Below is a small trained network, with its code and all its weights. Each question gives an input and a class and asks what happens when units are switched off, that is, made to give their printed mean instead of their output.

import numpy as np


def w(rows, s, z=0):
    codes = np.array(rows[::2]) - 128.0
    scale = np.full(codes.shape[1], s)
    scale[-1] = z or s
    return codes * scale


def norm(h):
    return h / np.sqrt((h * h).mean(-1, keepdims=True) + 1e-5)


def f(y):
    return np.maximum(y, 0)


def log_softmax(a):
    a = a - a.max(-1, keepdims=True)
    return a - np.log(np.exp(a).sum(-1, keepdims=True))


def net(x, mask):
    res = np.array(x, float).reshape(1, 3) / 4 @ E
    u = 0
    for l in range(2):
        y = f(norm(res) @ A[l][:, :-1].T + A[l][:, -1])
        res = res + np.where(mask[u : u + 15], y, B[l][:, -1]) @ B[l][:, :-1]
        u += 15
    return log_softmax(norm(res)[-1] @ U[:, :-1].T + U[:, -1])


A, B = {}, {}
E = w([
[131,127,130,130,241,130,125,125,117,127],'x0',
[159,129,116,137,147,131,135,122,233,124],'x1',
[137,126,5,155,128,133,123,129,128,118],'x2',
],0.0027)
A[0] = w([
[133,130,99,125,116,114,134,149,1,139,116],'0.n1',
[151,128,224,130,129,112,130,147,157,142,127],'0.n2',
[127,137,127,128,154,110,121,150,100,149,111],'0.n3',
[137,125,188,130,87,116,131,127,141,137,66],'0.n4',
[122,128,213,117,118,123,125,137,24,130,251],'0.n5',
[123,133,146,123,106,113,150,143,134,134,79],'0.n6',
[124,126,166,114,141,144,123,125,121,118,45],'0.n7',
[126,120,121,138,56,129,120,131,131,130,226],'0.n8',
[124,126,127,121,154,117,141,121,49,134,86],'0.n9',
[124,135,142,112,60,130,132,124,139,127,121],'0.n10',
[140,142,130,119,100,94,134,133,76,155,95],'0.n11',
[131,119,128,143,50,137,121,126,88,129,127],'0.n12',
[128,134,129,122,67,114,144,136,148,134,134],'0.n13',
[136,127,174,129,166,105,121,149,118,146,78],'0.n14',
[122,125,107,110,103,126,119,112,133,112,123],'0.n15',
],0.0062,0.0012)
B[0] = w([
[73,136,253,96,139,183,113,70,113,78,223],'0.n1',
[37,116,173,101,145,184,133,81,82,75,215],'0.n2',
[108,94,119,150,131,156,98,130,127,110,158],'0.n3',
[174,116,157,126,75,182,23,133,149,127,181],'0.n4',
[235,125,15,205,112,35,145,183,182,204,254],'0.n5',
[125,104,121,127,110,159,90,142,154,139,148],'0.n6',
[102,198,137,132,171,126,196,139,162,118,159],'0.n7',
[88,162,196,122,96,102,233,129,192,180,190],'0.n8',
[86,75,104,190,161,193,57,158,107,120,189],'0.n9',
[139,67,80,194,83,204,77,94,120,101,182],'0.n10',
[105,178,73,51,110,121,151,94,127,86,167],'0.n11',
[94,153,110,27,112,108,225,107,168,102,188],'0.n12',
[179,104,164,194,88,161,49,111,83,125,177],'0.n13',
[142,155,129,83,181,117,153,52,176,108,177],'0.n14',
[109,132,206,151,108,70,163,120,112,156,150],'0.n15',
],0.0055,0.0061)
A[1] = w([
[121,146,127,120,129,122,100,134,113,120,107],'1.n1',
[101,125,105,120,116,161,102,163,94,120,76],'1.n2',
[85,138,139,134,163,118,122,147,30,125,76],'1.n3',
[180,139,92,101,16,117,99,127,129,126,78],'1.n4',
[144,78,158,118,102,190,2,177,30,99,55],'1.n5',
[195,149,120,159,79,88,163,162,116,191,40],'1.n6',
[128,132,125,110,133,128,119,154,126,133,111],'1.n7',
[167,138,101,152,62,59,163,221,170,171,64],'1.n8',
[158,70,98,186,101,148,82,167,100,174,99],'1.n9',
[196,135,70,153,223,35,121,217,103,184,52],'1.n10',
[170,165,157,143,104,121,92,80,108,117,113],'1.n11',
[164,128,89,125,141,91,131,134,91,119,100],'1.n12',
[125,174,213,20,167,103,149,149,140,139,73],'1.n13',
[148,94,104,94,61,104,143,164,135,166,76],'1.n14',
[60,177,179,31,96,85,183,181,49,125,2],'1.n15',
],0.0056,0.0015)
B[1] = w([
[134,135,135,123,128,142,123,121,134,133,134],'1.n1',
[119,115,147,154,154,131,108,130,129,134,148],'1.n2',
[159,119,131,92,94,142,87,131,155,107,164],'1.n3',
[121,135,122,128,201,106,116,145,98,124,238],'1.n4',
[128,87,132,145,87,177,72,139,148,96,217],'1.n5',
[133,140,73,116,139,121,96,134,133,120,184],'1.n6',
[135,145,126,125,121,134,127,126,128,117,128],'1.n7',
[135,131,107,88,172,119,75,148,105,128,215],'1.n8',
[111,157,135,75,115,114,175,119,135,131,188],'1.n9',
[159,139,165,188,56,99,153,100,123,173,254],'1.n10',
[119,101,108,145,118,129,127,158,95,123,173],'1.n11',
[128,126,152,145,145,131,131,128,151,143,151],'1.n12',
[137,119,113,100,166,120,185,92,114,97,178],'1.n13',
[146,136,108,128,178,127,114,137,135,129,182],'1.n14',
[96,127,127,138,79,122,166,246,90,182,169],'1.n15',
],0.013,0.0036)
U = w([
[150,167,6,71,228,70,49,184,111,144,179],'0',
[103,49,174,153,68,247,38,122,153,59,151],'1',
[197,150,153,243,74,71,177,68,161,214,181],'2',
[117,114,157,78,241,154,231,24,150,56,8],'3',
[33,139,142,84,65,133,253,220,79,147,69],'4',
],0.0077,0.0014)

Each question gives the input, the list of numbers given to net, and the class t.
The units are the neurons (one row each of A and B). Each row of codes is followed by its name. A weight is (code - 128) times the scale printed after its matrix; where a second scale follows, it is the last column's (A, B and U).
mask holds one flag per neuron, layer by layer. A switched-off neuron (its flag False) gives its mean, the last column of its row in B, instead of its output. The means were averaged over made-up inputs and are rounded, as every weight is.
A unit's drop is (log p(t) with every unit on - log p(t) with that unit switched off) / (log p(t) with every unit on - log p(t) with every unit switched off).
The circuit of an input: a set's keep is (log p(t) with only the set's units on - log p(t) with every unit switched off) / (log p(t) with every unit on - log p(t) with every unit switched off). Starting from the 12 units with the biggest drops (on a tie, the unit counted first), units are removed one at a time, each time the one whose removal leaves the highest keep (on an exact tie, the one counted first), for as long as the keep stays at least 0.8.
units of the circuit, in order: the units of the circuit, biggest drop first
unit that matters most: the unit with the biggest drop
top k neurons: the k neurons with the biggest drops, biggest first
top k neurons in layer l: the k neurons of layer l with the biggest drops, biggest first
input [3,-5,-2], class 2: units of the circuit, in order : 0.n5
input [0,-1,-7], class 0: top 3 neurons in layer 0 : 0.n5, 0.n1, 0.n4
input [-3,-4,1], class 4: top 2 neurons : 0.n1, 0.n12
input [1,7,8], class 2: top 4 neurons : 0.n2, 0.n1, 1.n10, 0.n8
input [-8,-2,1], class 4: top 3 neurons in layer 0 : 0.n5, 0.n8, 0.n12
input [0,-7,6], class 4: top 2 neurons : 1.n15, 0.n12
input [7,2,7], class 2: top 2 neurons in layer 0 : 0.n1, 0.n2
input [8,0,-5], class 2: units of the circuit, in order : 0.n1, 0.n5, 1.n10
input [3,8,5], class 2: top 3 neurons : 0.n2, 0.n1, 0.n5
input [0,6,6], class 0: top 2 neurons in layer 0 : 0.n1, 0.n9
input [-5,-7,3], class 4: top 2 neurons : 0.n1, 1.n15
input [2,4,6], class 2: top 2 neurons in layer 0 : 0.n1, 0.n2
input [2,8,-1], class 3: top 3 neurons : 0.n5, 0.n10, 0.n9
input [5,-1,5], class 1: unit that matters most : 0.n5
input [-7,0,7], class 4: top 3 neurons in layer 0 : 0.n5, 0.n12, 0.n8
input [-1,0,2], class 4: top 2 neurons : 0.n5, 1.n15
input [0,0,-4], class 0: top 3 neurons : 0.n5, 0.n1, 0.n4
input [-2,2,6], class 0: top 2 neurons : 0.n1, 0.n2
input [6,-3,0], class 2: top 2 neurons in layer 0 : 0.n5, 0.n2
input [7,-3,1], class 1: unit that matters most : 0.n9
input [-7,-2,5], class 4: top 2 neurons : 0.n5, 1.n15
input [-7,7,3], class 0: top 2 neurons in layer 0 : 0.n1, 0.n2
